Below are the code and all the weights of a small trained network. Each question names an input and a target symbol and asks about switching units off, where a switched-off unit gives its printed mean instead of its output.

import numpy as np


def w(rows, s, z=0):
    codes = np.array(rows[::2]) - 128.0
    scale = np.full(codes.shape[1], s)
    scale[-1] = z or s
    return codes * scale


def softmax(a):
    e = np.exp(a - a.max(-1, keepdims=True))
    return e / e.sum(-1, keepdims=True)


def log_softmax(a):
    a = a - a.max(-1, keepdims=True)
    return a - np.log(np.exp(a).sum(-1, keepdims=True))


def net(x, mask):
    ids = ['αβθξπστφ'.index(c) for c in x.split()]
    T = len(ids)
    res = E[ids] + P[:T]
    u = 0
    for l in range(3):
        r = res
        for j in range(3):
            rows = slice(3 * j, 3 * j + 3)
            q, k, v = (r @ M[l][rows].T for M in (Q, K, V))
            z = softmax(np.where(np.tri(T) > 0, q @ k.T / 3**0.5, -1e9)) @ v
            o = O[l][rows]
            res = res + np.where(mask[u + j], z, o[:, -1]) @ o[:, :-1]
        u += 3
    return log_softmax(res[-1] @ U[:, :-1].T + U[:, -1])


Q, K, V, O = {}, {}, {}, {}
E = w([
[111,128,108,93,131,102,124],'α',
[22,103,106,171,136,151,199],'β',
[98,81,90,140,69,144,31],'θ',
[144,99,91,116,134,121,142],'ξ',
[151,141,121,140,3,136,151],'π',
[113,105,153,119,127,100,109],'σ',
[117,87,111,138,122,77,134],'τ',
[103,74,123,89,110,74,140],'φ',
],0.019)
P = w([
[192,135,178,113,145,140,93],'0',
[128,164,126,139,126,90,93],'1',
[197,191,175,142,181,136,60],'2',
[104,99,148,132,78,181,156],'3',
[109,224,112,164,100,76,96],'4',
[175,81,192,120,170,221,88],'5',
[30,138,102,157,33,151,159],'6',
[207,196,140,153,194,146,49],'7',
[64,50,143,90,99,248,131],'8',
],0.015)
Q[0] = w([
[110,202,88,163,204,45,113],'L0H0',
[69,161,160,146,74,131,254],'L0H0',
[174,65,170,50,205,207,117],'L0H0',
[121,75,128,100,113,110,146],'L0H1',
[167,125,152,76,177,161,156],'L0H1',
[58,105,117,137,136,98,133],'L0H1',
[162,162,130,103,225,33,147],'L0H2',
[189,144,85,101,141,149,84],'L0H2',
[119,172,109,143,68,82,191],'L0H2',
],0.016)
K[0] = w([
[192,139,193,134,216,172,122],'L0H0',
[101,210,107,190,135,5,130],'L0H0',
[104,35,122,75,94,123,160],'L0H0',
[100,89,104,147,108,102,144],'L0H1',
[117,102,147,66,114,151,149],'L0H1',
[123,153,131,78,114,128,132],'L0H1',
[174,142,173,88,199,182,136],'L0H2',
[163,60,189,112,111,134,92],'L0H2',
[170,209,152,162,148,83,113],'L0H2',
],0.018)
V[0] = w([
[123,113,204,108,153,116,135],'L0H0',
[172,51,76,231,130,76,141],'L0H0',
[83,120,126,141,129,105,111],'L0H0',
[116,127,148,181,108,86,118],'L0H1',
[117,190,121,184,110,93,125],'L0H1',
[132,67,145,166,109,169,126],'L0H1',
[139,201,163,225,165,144,136],'L0H2',
[114,86,170,210,89,81,121],'L0H2',
[77,125,255,126,103,93,97],'L0H2',
],0.0097)
O[0] = w([
[73,102,148,133,151,174,149,114],'L0H0',
[136,126,33,1,188,200,37,172],'L0H0',
[116,152,172,114,174,89,140,170],'L0H0',
[129,189,139,21,163,189,141,204],'L0H1',
[153,174,79,87,125,111,102,170],'L0H1',
[111,114,146,119,81,188,156,139],'L0H1',
[148,97,45,140,157,155,159,46],'L0H2',
[157,155,74,26,128,218,162,255],'L0H2',
[92,209,118,129,175,179,234,227],'L0H2',
],0.0082,0.0049)
Q[1] = w([
[103,115,145,140,210,127,151],'L1H0',
[141,60,140,105,187,167,150],'L1H0',
[110,133,178,129,224,77,107],'L1H0',
[109,103,132,133,100,148,55],'L1H1',
[191,104,135,57,141,118,80],'L1H1',
[71,161,51,122,9,119,183],'L1H1',
[88,144,113,80,170,89,220],'L1H2',
[143,168,201,89,238,99,192],'L1H2',
[168,40,145,141,109,157,153],'L1H2',
],0.012)
K[1] = w([
[174,116,151,150,122,171,102],'L1H0',
[135,9,146,106,99,160,172],'L1H0',
[184,87,174,143,182,160,168],'L1H0',
[101,90,98,136,82,158,50],'L1H1',
[153,90,118,48,147,105,149],'L1H1',
[121,121,82,159,105,95,119],'L1H1',
[108,155,107,63,163,53,189],'L1H2',
[148,140,193,87,229,99,208],'L1H2',
[133,42,130,131,106,167,161],'L1H2',
],0.012)
V[1] = w([
[194,46,41,89,191,97,151],'L1H0',
[140,188,224,136,155,211,158],'L1H0',
[254,83,195,198,191,215,90],'L1H0',
[153,203,163,153,202,144,73],'L1H1',
[126,111,185,147,118,185,106],'L1H1',
[53,12,118,180,75,125,207],'L1H1',
[134,70,61,192,146,147,110],'L1H2',
[106,156,179,148,116,164,80],'L1H2',
[144,168,195,75,226,73,216],'L1H2',
],0.0052)
O[1] = w([
[155,24,69,108,176,112,136,91],'L1H0',
[115,81,189,178,236,104,183,180],'L1H0',
[129,18,3,140,163,135,158,24],'L1H0',
[150,142,37,214,53,87,178,146],'L1H1',
[143,170,101,96,215,140,116,130],'L1H1',
[136,157,75,96,81,167,115,3],'L1H1',
[55,147,143,142,155,111,128,40],'L1H2',
[142,186,60,177,110,117,147,154],'L1H2',
[165,39,17,120,172,6,198,135],'L1H2',
],0.005,0.0044)
Q[2] = w([
[124,148,148,147,216,139,101],'L2H0',
[91,91,126,95,155,155,167],'L2H0',
[162,111,201,130,105,213,135],'L2H0',
[195,134,155,121,181,95,102],'L2H1',
[125,110,157,141,158,121,138],'L2H1',
[114,159,97,142,144,103,97],'L2H1',
[203,108,188,101,114,185,144],'L2H2',
[180,145,141,127,211,125,98],'L2H2',
[254,173,161,119,93,105,122],'L2H2',
],0.017)
K[2] = w([
[129,3,222,135,174,218,113],'L2H0',
[35,104,90,105,127,112,147],'L2H0',
[66,97,159,38,32,117,106],'L2H0',
[168,84,206,129,131,199,173],'L2H1',
[133,84,122,107,107,122,119],'L2H1',
[205,122,185,165,198,165,114],'L2H1',
[68,113,191,80,60,196,128],'L2H2',
[171,77,202,160,202,202,146],'L2H2',
[185,231,170,172,111,207,79],'L2H2',
],0.012)
V[2] = w([
[208,162,142,112,132,105,135],'L2H0',
[157,143,98,148,120,201,133],'L2H0',
[255,143,185,108,117,69,86],'L2H0',
[85,197,122,96,133,62,112],'L2H1',
[110,70,195,57,101,90,118],'L2H1',
[49,98,124,90,69,133,161],'L2H1',
[31,130,85,168,190,118,21],'L2H2',
[219,163,129,103,61,129,132],'L2H2',
[186,129,104,60,142,34,210],'L2H2',
],0.01)
O[2] = w([
[131,100,203,130,185,152,103,148],'L2H0',
[144,89,68,136,94,130,150,209],'L2H0',
[132,75,202,89,143,209,161,89],'L2H0',
[148,99,130,171,195,104,129,242],'L2H1',
[130,170,250,106,144,159,123,130],'L2H1',
[140,225,163,152,120,92,109,149],'L2H1',
[66,115,166,105,183,41,116,61],'L2H2',
[187,97,167,137,72,174,162,245],'L2H2',
[160,148,167,170,200,172,95,2],'L2H2',
],0.011,0.0046)
U = w([
[232,134,97,100,112,61,91,79],'α',
[44,138,70,148,152,187,243,170],'β',
[83,77,116,135,66,144,15,253],'θ',
[178,112,109,57,129,71,219,41],'ξ',
[174,127,99,114,106,135,156,61],'π',
[157,67,154,196,98,67,109,246],'σ',
[132,201,151,94,118,126,148,42],'τ',
[167,134,60,2,177,167,86,44],'φ',
],0.0077,0.0051)

Each question gives the input, a string of symbols that net reads in full, and the target symbol t.
The units are the heads (3 rows each of Q, K, V and O). Each row of codes is followed by its name. A weight is (code - 128) times the scale printed after its matrix; where a second scale follows, it is the last column's (O and U).
mask holds one flag per head, layer by layer. A switched-off head (its flag False) gives its mean, the last column of its rows in O, instead of its output. The means were averaged over made-up inputs and are rounded, as every weight is.
A unit's drop is (log p(t) with every unit on - log p(t) with that unit switched off) / (log p(t) with every unit on - log p(t) with every unit switched off).
The circuit of an input: a set's keep is (log p(t) with only the set's units on - log p(t) with every unit switched off) / (log p(t) with every unit on - log p(t) with every unit switched off). Starting from all 9 units, units are removed one at a time, each time the one whose removal leaves the highest keep (on an exact tie, the one counted first), for as long as the keep stays at least 0.8.
circuit, biggest first: the units of the circuit, biggest drop first
most important unit: the unit with the biggest drop
which heads matter: for each layer, one digit per head in row order, 1 if its drop is at least 0.15 and else 0, layers parted by /
input β β τ θ π ξ θ ξ, target θ: which heads matter	001 / 000 / 010
input θ α σ τ φ τ σ, target τ: which heads matter	000 / 100 / 101
input σ α β α σ, target α: which heads matter	011 / 011 / 100
input π τ τ, target π: circuit, biggest first	L2H2
input τ τ τ θ τ φ, target ξ: circuit, biggest first	L1H2, L2H2
input φ θ φ τ τ β α, target φ: circuit, biggest first	L0H0, L0H1
input α σ τ θ ξ α ξ τ, target σ: circuit, biggest first	L0H2, L0H0
input τ τ ξ θ θ α, target ξ: circuit, biggest first	L1H2, L2H2
input π ξ θ σ, target θ: which heads matter	101 / 001 / 000
input σ θ τ β τ τ π τ, target φ: circuit, biggest first	L0H0, L2H2, L1H0
input α β β θ θ θ θ α σ, target ξ: circuit, biggest first	L2H2, L1H2, L0H0
input φ π θ τ τ φ β τ, target τ: circuit, biggest first	L2H1, L0H2
input β τ τ, target α: circuit, biggest first	L2H0, L0H1, L0H2
input π τ φ φ τ τ θ φ, target φ: circuit, biggest first	L0H0, L2H2
input σ θ τ, target β: circuit, biggest first	L0H2, L0H0, L1H0
input θ φ θ τ α, target ξ: circuit, biggest first	L2H2, L1H2
input π ξ ξ, target π: circuit, biggest first	L2H2
input τ σ θ ξ τ, target ξ: which heads matter	010 / 001 / 001
input π φ β β π τ, target α: which heads matter	000 / 000 / 100
input τ τ σ β π θ α φ, target ξ: which heads matter	000 / 001 / 001
input σ α τ τ, target σ: which heads matter	001 / 000 / 000
input τ α θ θ φ φ σ, target τ: which heads matter	000 / 100 / 100
input τ τ β σ τ α β φ φ, target α: most important unit	L2H0
input φ τ τ β τ α, target α: which heads matter	000 / 000 / 100
input σ φ τ α, target τ: which heads matter	000 / 000 / 111
